In the rows, 128 means zero.
Each row of numbers stands for one thing and depends on some of the facts below. Use the named rows to name the rest.

Some facts about the things:
τ: belongs to class; ρ: is of sort; Δ: refers to
{befla,beso,brapli,buskitan,drarek,drista,drivovek,droklu,fime,flanin,fosor,geda,gedron,grepi,gutrafle,kava,klastes,klemeskik,klepadam,klidi,kodra,lasaki,skadro,soro,sosok,susu,tadrer,trekizal,vogistul,vostam,zadrur,zudrudi} τ 344
{bomes,brufis,druze,flepedrun,flitraner,floril,flune,fudosta,givon,gose,gronepok,kevuplus,klogri,pilek,skator,sketofle,staklogem,tefu,ziton,zubam} τ 192
{broni,buros,dripas,drosik,feriskan,flanu,geflos,kedugru,klarom,klebran,nugil,plomem,rovar,skovor,skugro,tatro,tekil,trigan,vota} τ 147
{brupi,doskil,drator,drene,dromik,druse,fogeskon,fubriton,goke,kilan,kugus,lotin,nobal,pakla,plumumek,pluplopes,pluvan,stedova,tibriplu,treflupom,trobom,zamom,zegik} τ 833
{drogek,drukul,druvun,duzo,flifi,ganek,gavak,gevar,gremiko,kadradas,maban,nobrok,plamo,plitrer,ragrok,ranak,selas,tepu,zegrilon} τ 586
{befla,bomes,brapli,brufis,buskitan,doskil,drogek,droklu,duzo,fime,flanin,flanu,fogeskon,gavak,givon,goke,gremiko,kava,kilan,maban,nugil,plitrer,plumumek,pluplopes,pluvan,ranak,rovar,sosok,tadrer,tekil,tibriplu,trigan,vostam} ρ a
{beso,brupi,buros,drosik,floril,gevar,gronepok,klebran,klemeskik,klepadam,klidi,kodra,kugus,nobrok,tatro,tefu,zegik,zegrilon} ρ e
{broni,drator,dromik,drukul,druse,druvun,feriskan,fosor,fudosta,gose,kevuplus,klarom,klogri,nobal,pakla,plamo,skator,sketofle,skovor,skugro,staklogem,trobom,vogistul,zubam} ρ b
{drarek,drene,flepedrun,flifi,flune,fubriton,geda,gedron,klastes,lasaki,lotin,plomem,selas,skadro,trekizal} ρ c
{dripas,drista,drivovek,druze,flitraner,ganek,geflos,grepi,gutrafle,kadradas,kedugru,pilek,ragrok,soro,stedova,susu,tepu,treflupom,vota,zadrur,zamom,ziton,zudrudi} ρ d
beso Δ: zegrilon
brapli Δ: goke,vogistul,druvun
broni Δ: zegrilon
doskil Δ: skadro
drarek Δ: klogri,zamom
drator Δ: gedron
drene Δ: kadradas
drista Δ: pilek,dripas
drivovek Δ: pilek
dromik Δ: fudosta,skadro
drosik Δ: zadrur,zubam
druse Δ: zegrilon
duzo Δ: grepi
fime Δ: zadrur,zegrilon,druvun
flepedrun Δ: grepi
flitraner Δ: fudosta
floril Δ: trekizal
flune Δ: befla,plitrer
fogeskon Δ: lotin
fudosta Δ: gose
ganek Δ: zegrilon,zudrudi,flanu,staklogem
gavak Δ: nobal
geda Δ: zegrilon,trobom,broni
geflos Δ: flepedrun,drator,tefu
gevar Δ: buskitan
givon Δ: zegrilon
grepi Δ: buskitan
gronepok Δ: klogri
kadradas Δ: tekil,grepi
kava Δ: zegrilon,maban
kedugru Δ: klemeskik
kevuplus Δ: zegrilon,flepedrun
kilan Δ: zegrilon
klarom Δ: zegrilon,zudrudi,grepi
klastes Δ: broni
klidi Δ: kodra
klogri Δ: lotin,kodra,druvun
kodra Δ: zegrilon
kugus Δ: zegrilon,gutrafle
lotin Δ: zegrilon
maban Δ: kodra
pakla Δ: floril
pilek Δ: zegrilon
plamo Δ: buskitan,pilek
plomem Δ: zegrilon,befla
plumumek Δ: kodra
pluvan Δ: lotin,sosok
ranak Δ: lotin,zegrilon
rovar Δ: zegrilon
selas Δ: ziton,trekizal
skator Δ: flanin
skugro Δ: zegrilon
sosok Δ: goke
staklogem Δ: brufis
tatro Δ: zegrilon,drene
tefu Δ: plomem
tepu Δ: buskitan,zegrilon
tibriplu Δ: feriskan
treflupom Δ: buskitan
trekizal Δ: lotin,pilek,klebran
trigan Δ: zegrilon,kodra,klebran
vogistul Δ: zegrilon
vostam Δ: kadradas,klemeskik
vota Δ: kava
zamom Δ: droklu
zegik Δ: drogek,droklu
zubam Δ: zegrilon
zudrudi Δ: susu

Known rows:
rovar: [147 158 114 137  92 177 120  91 123 136 129 127 145  86  62 151 127 116
 111 151 147 132 119 137 184 205 173 153]
fogeskon: [157 138 113 139 112 153 172 122 191  91 147 141 145 107  97 132 155  85
 110 117 153 105  91 157 186 207 159 158]
plitrer: [156 137 122  90 144 147 136 133 187 107 136 131  82  96 117 120 141 131
  95 118 140  99 107 149 201 192 165 138]
dromik: [144 150 106 131 157 152 154 133 183 113 166 128 105 114 121 128 132 100
  90 124 143 105 113 167 176 195 143 141]
nugil: [152 150 162  87 140 157 126 112 181 118 126 125 129  91 129 137 132 114
 104 124 147 100 106 151 201 193 142 145]
maban: [146 138 143 141  67 152 188 115 167  88 136 116  83  74  93 143 132  92
  99  95  99  96  44 154 161 152 164 114]
brufis: [150 147 153  88 150 154 125 125 191 120 134 128  94  94 117 134 138 118
 103 120 142 100  98 150 200 199 155 142]
tekil: [151 148 162  79 138 154 126 111 182 125 125 123 130  90 138 139 131 113
 100 125 149 102 105 149 202 193 142 140]
zudrudi: [132 158  93 140 172 160 151 123 169 129 154 126 106 114 146 122 120 107
  98 116 151 119 108 166 177 190 141 144]
goke: [153 138 125  97 140 149 133 131 190 106 139 129  96  99 115 124 149 122
  98 114 146  98 102 156 186 204 151 145]
pluplopes: [152 138 123  95 135 148 131 128 190 109 139 130  98  96 117 125 149 119
  97 114 148  99 102 154 186 206 153 142]
lotin: [165 144  94 169  82 157 163 112 123 126 137 140 131 121  21 147 156  83
 117 162 147 132 102 158 167 225 187 170]
flitraner: [131 163 107 131 173 163 156 119 179 120 154 128  99 118 124 125 114  98
  99 119 143 118 104 168 189 187 149 143]
nobal: [144 152 108 114 173 152 137 141 185 111 161 126  89 113 123 122 132 118
  87 125 141 101 118 171 178 196 139 140]
druse: [139 159  61 170 126 173 132 118 124 130 165 128 113 107  51 137 127 114
  95 151 142 135 133 155 160 212 172 149]
vota: [130 168 115 128 159 166 151 103 164 121 143 123 125 116 133 129 104 101
  98 124 146 120 110 165 190 182 134 143]
buros: [148 156 151 101 158 157 135 120 171 125 132 123 112 110 134 135 119 107
  96 134 146 106 111 160 196 189 134 147]
flanin: [153 141 139 101 149 152 129 131 182 121 134 127 103  94 137 131 146 122
 106 115 148  99 101 154 188 199 145 145]
skator: [141 159 134 129 168 159 150 128 184 124 162 127 105 109 120 138 121  98
  96 132 140 108 109 163 189 190 150 139]
buskitan: [148 131 116  91 137 140 140 115 195 176 144 128 164  82 179 135 140  87
  91 118 171 113 113 136 191 212 166 133]

Which thing is each row?
No name comes twice in this set of rows, the named rows included.
[161 141 126 123 114 149 134 122 133 159 126 126 101 105  87 147 148 107
 109 153 147 123 102 153 171 212 170 151] | geda
[122 143  67 119 147 139 175  93 191 216 168 123 202  92 218 128 108  50
  73 114 182 136 118 141 177 204 172 116] | grepi
[171 131 137 110 130 134 176 135 184 120 132 139 106 123 104 130 151  92
 104 139 145 104  94 159 200 201 172 153] | selas
[138 157 105 195  73 176 163 108  99 126 143 112  94  88  49 160 120  91
 107 131 110 130  72 157 131 172 165 135] | kodra
[137 164  97 159 140 172 138 115 143 145 162 127 115 101  78 145 116 100
  97 149 141 132 122 153 177 201 172 144] | kevuplus
[146 156 143 136  84 171 149  93 139 116 126 121 143  85  77 156 127  96
 111 131 131 117  89 146 177 185 158 142] | trigan
[160 152 144 107 107 156 126 102 125 158 115 123 120 104  72 152 133 106
 109 164 144 126 108 149 183 206 168 151] | plomem
[142 148 139 161 113 155 178 126 158 115 142 115  96  97 120 150 128  80
 100 109 119 104  62 166 152 166 139 130] | klidi
[148 144 113 112 159 148 137 137 180 118 147 127  82 112 116 123 136 111
  88 123 146 103 107 163 178 199 145 145] | brupi
[150 156 153 108 160 157 141 122 174 118 135 127 122 114 130 136 123 100
 100 133 148 105 108 163 198 189 133 155] | klebran
[145 149  82 148 125 163 134 122 136 132 149 129 101 109  71 133 132 107
  94 142 146 127 121 157 166 210 169 151] | kugus

The same things again, as new rows of numbers:
Named rows:
drukul: [128 184 113 108 124 128 145 142 130 109 150 119 112 153 116 132 128 165
 118  99 156 133 101 131 189 149  96 143 132 118 103 127 113 120 123 127]
floril: [126 110 134 146 125 106 120 110 125 148 118 148 114 131 138 132 107 111
 114 188 108 116 124 104 117 123 121 155 105 126 178 105 116 139 127 119]
nugil: [124 157 159 111 120 108 119 138 122 128 152 117 133 119 119 120 106 167
 139 106 111 151  96 171 120 122 120 116 112 123  96 175 169 147 124 149]
beso: [126 102 118 138 126 143 120 128 122 167 109 119 164 115 156 122 109 109
 158 139 128 111 182 106 118 126 208 111 125 124 117 100 106 119 125 125]
flitraner: [127 106 139 143 125 109 117 108 128 135 109 148 110 118 119 123 107 110
 115 161 109 116 115 103 121 121 114 120 140 133 148 138 151 153 132 119]
klepadam: [126 147 119 108 124 125 146 124 120 144 141 128 114 161 127 122 141 122
 121 102 117 137  97 142 132 123 137 135 106 121 127 117 115 122 124 123]
skadro: [128 156 123 111 122 128 172 139 119 131 156 130 114 172 155 122 185 126
 118 123 133 139  98 130 116 123 142 147 101 120 147 101 113 124 121 126]
feriskan: [126 203 114 107 124 107 152 167 129 116 191 136 116 154 116 124 106 204
 120 100 155 131 102 173 172 161 105 139 117 121  80 136 126 120 125 174]
rovar: [126 105 138 153 124 123 116 144 129 143 112 117 199 113 140 121 101 134
 194 149 119 113 172 136 115 122 193 109 148 152  89 138 112 122 134 167]
tepu: [128 105 118 122 130 175 110 142 122 134 107 119 144 115 116 125 171 110
 159 112 164 116 188 117 120 125 177 113 177 123 113 108 114 124 132 116]
ranak: [126 104 134 163 121 136 117 111 141 127 105 116 163 114 131 123 105 111
 155 151 110 116 148 103 116 119 149 113 152 125 123 139 114 122 126 122]
nobal: [126 177 114 108 125 133 163 137 125 105 165 140 113 145 116 124 108 173
 116 100 141 129 100 148 171 148  92 153 127 121 112 130 113 120 125 127]
vota: [125 125 142 122 125 107 116 121 123 134 112 134 120 117 121 124 104 139
 120 156 115 137 125 150 118 123 123 115 137 160 108 163 175 159 133 123]
susu: [126 146 135 111 122 125 126 111 121 129 111 136 108 157 117 120 118 115
 122 104 112 132  96 139 156 124 123 117 126 122 108 179 150 144 124 122]
klebran: [124 169 126 109 123 108 130 149 119 140 167 129 124 149 137 123 109 177
 122 115 121 162  98 173 121 124 138 125 105 124  95 142 146 140 125 144]
skugro: [128 110 114 116 127 109 123 173 151 136 148 123 179 118 120 123 103 171
 167 105 169 113 227 139 118 157 179 112 155 139  82 103 107 117 136 190]
drogek: [125 139 147 113 119 147 117 110 124 112 112 118 115 120 117 122 120 130
 125 101 109 150  96 128 123 119 107 122 124 119 121 168 142 128 124 122]
fubriton: [126 145 118 108 124 152 164 142 118 107 158 131 115 145 154 121 183 148
 118 138 128 155  99 139 115 122 137 148 102 119 144 102 113 119 122 124]
kava: [128 104 128 176 123 145 119 119 129 150 108 117 165 112 133 123 108 108
 165 126 119 113 143 110 116 121 155 111 147 130 120 117 112 119 130 123]
skovor: [126 202 114 109 125 106 149 168 127 116 191 135 114 154 115 124 104 203
 120 100 158 132 103 175 171 159 108 137 116 123  84 134 123 122 125 174]

Which thing is each row?
No name comes twice in this set of rows, the named rows included.
[125 151 121 111 120 120 143 120 118 148 141 130 114 164 125 123 134 121
 117 105 113 137  98 141 133 122 134 141 106 119 130 118 115 124 125 122] | klemeskik
[126 107 124 128 127 109 115 109 124 108 108 142 110 119 119 124 103 112
 116 164 108 138 111 120 118 121 100 118 143 146 145 159 152 144 139 117] | zamom
[125 151 118 109 124 134 121 123 119 125 128 119 114 148 123 123 144 137
 119 103 122 164  98 130 134 123 129 130 106 118 121 130 116 122 122 121] | nobrok
[127 153 119 107 122 144 149 145 118 113 142 121 119 157 145 122 198 142
 119 125 143 162  98 123 118 123 140 139 102 119 137 101 113 122 122 125] | flifi
[125 106 118 109 122 173 130 141 120 135 111 119 141 119 145 120 129 135
 178 105 129 117 118 119 125 126 199 113 122 120  88 125 109 118 124 135] | zegrilon
[127 108 109 118 133 154 132 143 147 108 121 126 143 117 118 123 106 138
 150 105 154 113 218 114 120 144 165 113 166 124 103 103 103 117 140 145] | druse
[128 107 123 125 125 131 115 111 124 129 104 124 115 115 120 123 108 110
 130 143 115 116 153 103 119 122 152 112 163 124 114 153 116 123 128 120] | ganek
[125 147 130 110 122 137 118 110 121 110 110 126 109 142 117 122 126 130
 119 104 112 158  97 129 159 123 116 117 138 121 102 188 154 139 125 120] | ragrok
[125 169 143 110 121 109 119 135 121 125 132 140 113 140 119 120 104 170
 126 107 113 158 100 172 142 124 126 116 123 126  82 196 183 160 125 134] | dripas
[127 129 129 119 124 107 117 133 121 153 147 131 150 127 136 124 106 146
 119 165 122 138 134 150 119 123 138 122 106 148 124 109 131 140 127 124] | drosik
[130 104 116 188 202 139 119 142 124 137 106 110 166 114 132 188 167 108
 157 104 162 165 101 126 117 113  76 114 155 153 106 119 179 124 124 119] | maban
[127 108 118 122 125 108 119 145 120 159 131 126 178 116 154 121 104 146
 153 164 128 117 182 138 117 123 190 114 114 147 104 104 112 119 128 144] | tatro

The same things again, as new rows of numbers:
Some rows with their names:
fubriton: [141 107 152 134 113 170  85 132 113 158 106 136 133  97 142 100 150 139
  97 109  91 141 101 137 129 154 132 152 146  83 128 122 145 164 140 123
 136 141]
nobal: [ 75  67  71  76  93 170 102 165 115 196 124  80 148 110 179 111 178 157
  55 110 188 147 146 156 192 105  54 136 141  80 163 194 122 136 158 140
 162 166]
pluplopes: [144 116 136 128 104 173 106 117 124 165 110 152 134  92 152 108 143 164
  96 128 119 121 110 125 120 151 118 138 138 103  91 134 132 172 131 122
 128 151]
flune: [128 115 146 124 134 184  86 149 108 155 102 159 141  99 137  97 138 131
  92  98 100 130  88 116 125 154 164 138 160  98 144 123 151 161 120 116
 131 133]
ranak: [140 118 131 122 119 176 108 142 127 161 111 172 135  98 137 112 136 174
  96 127 119 116  94  95 136 146 156 128 138 115 112 133 132 172 110 121
 131 151]
broni: [144 101 137 103  90 185 100 131 118 127  97 153 141 104 139 107 140 164
  93  85 119 129  97 119 114 124 128 123 174 113 126 141 142 162 119 135
 155 147]
kadradas: [137 134 150 124 126 172 100 140 121 159 108 158 146  96 138 111 162 165
 103 120 117 111  94 124 118 142 158 150 147 110 128 130 119 157 132 123
 124 149]
drista: [143 136 141 127 110 149 103 109 105 159 100 140 150 113 142 113 147 156
 110 140 108 121 102 134 116 142 138 145 148  94 109 120 135 182 128 122
 120 161]
drukul: [141 101 140 112  92 192  96 150 127 151 111 158 141 105 141 108 146 173
  89  88 113 132 103 104 123 127 129 129 164 118 133 153 125 152 123 141
 152 144]
gronepok: [127 113 128 121 121 190 105 140 119 160 107 177 139 107 145 104 118 157
  85 107 122 121  91  90 131 148 146 115 151 113 112 135 151 173 100 116
 134 138]
skugro: [141  99 131 103  93 179 103 134 114 127  96 156 142 112 134 110 133 166
  95  95 114 132  95 106 123 121 139 116 174 112 132 139 147 172 109 137
 156 151]
tatro: [139 100 131 119 108 178 112 130 120 137 100 168 130 103 136 104 127 164
  93 110 121 122  86 104 138 142 141 118 147 103 109 124 157 179 108 117
 145 144]
sosok: [150 119 135 124  99 164 103 107 120 160 105 148 137  97 151 109 137 159
  99 127 119 121 105 132 119 150 114 134 139 100  83 129 137 176 127 119
 129 155]
klarom: [142  99 131 102  94 181 103 132 115 127  96 155 141 111 136 108 134 165
  96  94 116 131  96 107 120 122 137 117 173 112 130 140 147 171 110 137
 156 150]
klidi: [143 107 129 128  97 163 104 114 116 157 106 154 134 113 146 107 119 160
  99 123 111 134  99 109 136 146 115 121 137  95  91 128 154 186 113 120
 140 153]
skovor: [142  96 138 104  86 191 103 132 119 129  97 151 141 102 140 105 145 167
  88  85 119 128 100 123 114 126 126 126 174 112 129 142 140 161 122 136
 155 146]
vostam: [147 117 128 123 102 159 107 109 117 160 103 151 138 104 147 111 130 160
 102 137 115 123 104 118 126 150 124 128 140 100  88 127 143 186 117 120
 128 159]
kilan: [146 119 128 125 110 162 108 119 119 162 108 156 134 104 145 112 130 164
 105 137 115 125 104 108 130 148 130 128 137 104  94 131 138 182 117 122
 129 159]
plomem: [140 103 152 122 120 176  91 136 113 134  94 148 134  87 131  96 151 137
  96  94 103 129  87 139 128 150 152 145 156  89 139 113 156 161 133 117
 142 137]
goke: [149 119 141 127 104 174  98 115 127 162 111 150 135  85 153 106 148 160
  97 114 125 119 109 136 113 153 110 142 137 105  85 136 128 164 138 120
 128 149]

Rows to name:
No name comes twice in this set of rows, the named rows included.
[131 108 135 107 100 201  95 144 116 151 105 159 148 108 149 104 138 159
  80  83 119 127 104 108 107 133 131 122 176 122 130 154 134 155 115 136
 144 137] | sketofle
[144 102 137 129  90 173 103 112 120 159 108 148 134 103 151 104 133 159
  90 112 115 131 103 126 128 149 103 131 138  94  88 132 146 175 128 119
 140 145] | klepadam
[137 125 141 118 121 198  99 132 127 162 108 169 142  79 155 102 147 152
  83  97 135 104  99 129 103 158 130 136 151 119  99 140 128 151 127 114
 122 135] | brufis
[128 141 144 122 132 181 100 134 111 162 102 159 154 100 144 107 154 151
  95 115 123 106  97 127 105 147 160 143 159 114 126 131 127 161 125 117
 114 143] | pilek
[132 124 126 118 127 183 109 137 119 162 105 174 143 100 146 108 128 158
  91 124 127 111  94  99 122 152 157 122 150 117 110 135 141 174 104 116
 122 145] | givon
[129  99 152 135 104 225 122 131 114 174 106 171 153 115 133 112 174 166
  48 165  77  96 119 127  83 148 160 142 151 112 164  98 113 178 152 110
 114 126] | flitraner
[141 131 148 128 104 159 102 108 109 161 101 134 149 104 148 110 158 156
 103 132 111 117 107 150 109 146 126 153 148  94 107 125 127 173 141 121
 119 154] | soro
[142 104 152 132 105 166  87 122 109 155 101 132 136  98 142  99 148 136
  97 110  91 141 100 146 126 155 127 151 148  80 123 118 151 168 140 120
 135 143] | lasaki
[115  93 144 136  64 184 137 119 122 178 103 113 123  74 185  99 163 188
  80 125 143 118 115 150 150 184 117 163 155  84  80 174 137 174 130 138
 116 138] | flanin
[139 136 141 127 120 154 103 119 108 162 105 143 147 112 142 113 147 160
 112 140 107 122 103 123 119 140 144 145 147  98 116 125 130 179 125 125
 121 160] | treflupom
[149  79 143 141  78 211 125 114 125 175 111 165 134 110 138 114 159 177
  52 174  74 112 130 121  98 151 121 133 127 104 126 100 118 190 154 114
 129 138] | doskil
[148 108 138 114  84 178  89 125 119 148 109 143 142 108 148 107 140 160
  99  90 111 141 112 119 111 129 103 132 163 110 110 149 130 160 129 142
 150 151] | drator
[141 105 132 110  98 183  97 150 121 148 109 163 142 115 135 113 134 174
  97  96 110 137  99  88 130 122 143 120 163 118 136 150 134 164 109 142
 154 151] | plamo
[151 117 139 124  97 169  99 105 123 160 105 146 138  89 153 107 144 157
  98 117 124 118 107 143 111 154 106 141 139 101  79 132 133 168 136 118
 129 152] | buskitan

